Below is a small trained network, with its code and all its weights. Each question gives an input and a class and asks what happens when units are switched off, that is, made to give their printed mean instead of their output.

import numpy as np


def w(rows, s, z=0):
    codes = np.array(rows[::2]) - 128.0
    scale = np.full(codes.shape[1], s)
    scale[-1] = z or s
    return codes * scale


def norm(h):
    return h / np.sqrt((h * h).mean(-1, keepdims=True) + 1e-5)


def f(y):
    return y / 2 * (1 + np.tanh(0.7978845608 * (y + 0.044715 * y**3)))


def log_softmax(a):
    a = a - a.max(-1, keepdims=True)
    return a - np.log(np.exp(a).sum(-1, keepdims=True))


def net(x, mask):
    res = np.array(x, float).reshape(1, 2) / 4 @ E
    u = 0
    for l in range(2):
        y = f(norm(res) @ A[l][:, :-1].T + A[l][:, -1])
        res = res + np.where(mask[u : u + 9], y, B[l][:, -1]) @ B[l][:, :-1]
        u += 9
    return log_softmax(norm(res)[-1] @ U[:, :-1].T + U[:, -1])


A, B = {}, {}
E = w([
[143,49,191,104,124,70,74,110,2],'x0',
[119,104,35,201,107,83,172,191,82],'x1',
],0.009)
A[0] = w([
[92,161,157,140,236,172,46,49,156,41],'0.n0',
[128,102,123,118,206,68,51,145,141,148],'0.n1',
[163,183,112,154,138,82,215,153,93,18],'0.n2',
[175,253,166,119,143,189,131,159,143,139],'0.n3',
[105,114,108,134,127,107,171,160,104,77],'0.n4',
[74,171,205,153,163,137,107,136,155,5],'0.n5',
[122,165,126,119,41,172,167,120,174,52],'0.n6',
[148,67,131,109,151,120,146,115,79,255],'0.n7',
[127,203,120,136,116,122,179,208,91,140],'0.n8',
],0.007,0.00094)
B[0] = w([
[192,224,178,245,89,151,174,177,131,255],'0.n0',
[71,91,77,165,91,164,157,157,201,163],'0.n1',
[115,165,98,30,83,220,92,109,77,185],'0.n2',
[179,88,129,163,141,128,70,65,151,255],'0.n3',
[164,158,217,131,155,172,194,128,122,169],'0.n4',
[191,90,255,109,113,197,120,208,148,171],'0.n5',
[90,70,194,125,55,68,126,110,116,213],'0.n6',
[71,116,75,69,227,196,66,102,231,214],'0.n7',
[206,18,223,141,170,120,71,111,176,193],'0.n8',
],0.0059,0.0043)
A[1] = w([
[177,32,105,183,115,188,130,122,147,156],'1.n0',
[147,139,20,211,110,110,174,216,49,121],'1.n1',
[94,96,222,82,134,81,109,102,55,108],'1.n2',
[84,197,38,201,85,148,185,65,160,171],'1.n3',
[101,106,115,74,109,45,120,108,126,67],'1.n4',
[49,203,121,75,239,225,187,229,212,84],'1.n5',
[140,195,123,233,94,40,88,183,97,88],'1.n6',
[78,148,59,75,205,128,202,100,115,3],'1.n7',
[110,254,141,158,128,115,175,92,241,121],'1.n8',
],0.0078,0.0025)
B[1] = w([
[140,99,131,164,159,58,118,124,175,224],'1.n0',
[187,255,227,79,70,226,127,85,173,213],'1.n1',
[88,159,48,138,109,104,192,160,153,187],'1.n2',
[47,93,159,89,168,139,52,120,46,187],'1.n3',
[52,84,122,95,186,152,126,86,188,132],'1.n4',
[187,69,115,220,129,28,162,129,170,179],'1.n5',
[105,54,164,179,234,67,175,122,200,133],'1.n6',
[186,146,168,191,101,117,159,157,137,133],'1.n7',
[69,102,34,59,138,108,145,154,12,254],'1.n8',
],0.0077,0.0076)
U = w([
[187,219,225,73,87,222,138,144,125,251],'0',
[3,83,38,39,133,95,88,131,125,83],'1',
[181,70,155,205,145,26,139,157,190,12],'2',
],0.012,0.0011)

Each question gives the input, the list of numbers given to net, and the class t.
The units are the neurons (one row each of A and B). Each row of codes is followed by its name. A weight is (code - 128) times the scale printed after its matrix; where a second scale follows, it is the last column's (A, B and U).
mask holds one flag per neuron, layer by layer. A switched-off neuron (its flag False) gives its mean, the last column of its row in B, instead of its output. The means were averaged over made-up inputs and are rounded, as every weight is.
A unit's drop is (log p(t) with every unit on - log p(t) with that unit switched off) / (log p(t) with every unit on - log p(t) with every unit switched off).
The circuit of an input: a set's keep is (log p(t) with only the set's units on - log p(t) with every unit switched off) / (log p(t) with every unit on - log p(t) with every unit switched off). Starting from the 12 units with the biggest drops (on a tie, the unit counted first), units are removed one at a time, each time the one whose removal leaves the highest keep (on an exact tie, the one counted first), for as long as the keep stays at least 0.8.
units of the circuit, in order: the units of the circuit, biggest drop first
most important unit: the unit with the biggest drop
top k neurons: the k neurons with the biggest drops, biggest first
k most important neurons of layer l: the k neurons of layer l with the biggest drops, biggest first
drop of u: that unit's drop, to one decimal
input [3,-3], class 2: units of the circuit, in order	1.n1; 1.n8
input [-7,6], class 1: units of the circuit, in order	1.n3
input [-7,-5], class 1: top 2 neurons	1.n8; 1.n1
input [2,-3], class 2: top 4 neurons	1.n1; 0.n6; 1.n5; 0.n1
input [-4,-2], class 1: 2 most important neurons of layer 1	1.n8; 1.n1
input [-4,4], class 0: top 2 neurons	0.n7; 1.n1
input [-1,-3], class 2: top 2 neurons	1.n1; 1.n6
input [-3,-3], class 2: top 2 neurons	1.n1; 0.n2
input [7,-5], class 1: 2 most important neurons of layer 1	1.n1; 1.n2
input [3,-2], class 2: top 2 neurons	0.n7; 0.n6
input [0,-3], class 2: top 3 neurons	1.n1; 0.n0; 1.n6
input [-5,-4], class 1: top 3 neurons	1.n8; 1.n1; 0.n8
input [5,-3], class 1: 2 most important neurons of layer 1	1.n1; 1.n2
input [-7,-3], class 1: most important unit	1.n8
input [7,-4], class 1: top 2 neurons	1.n2; 1.n1
input [0,8], class 0: drop of 1.n1	1.2
input [1,6], class 0: drop of 1.n1	0.5
input [1,-1], class 2: drop of 1.n5	2.8
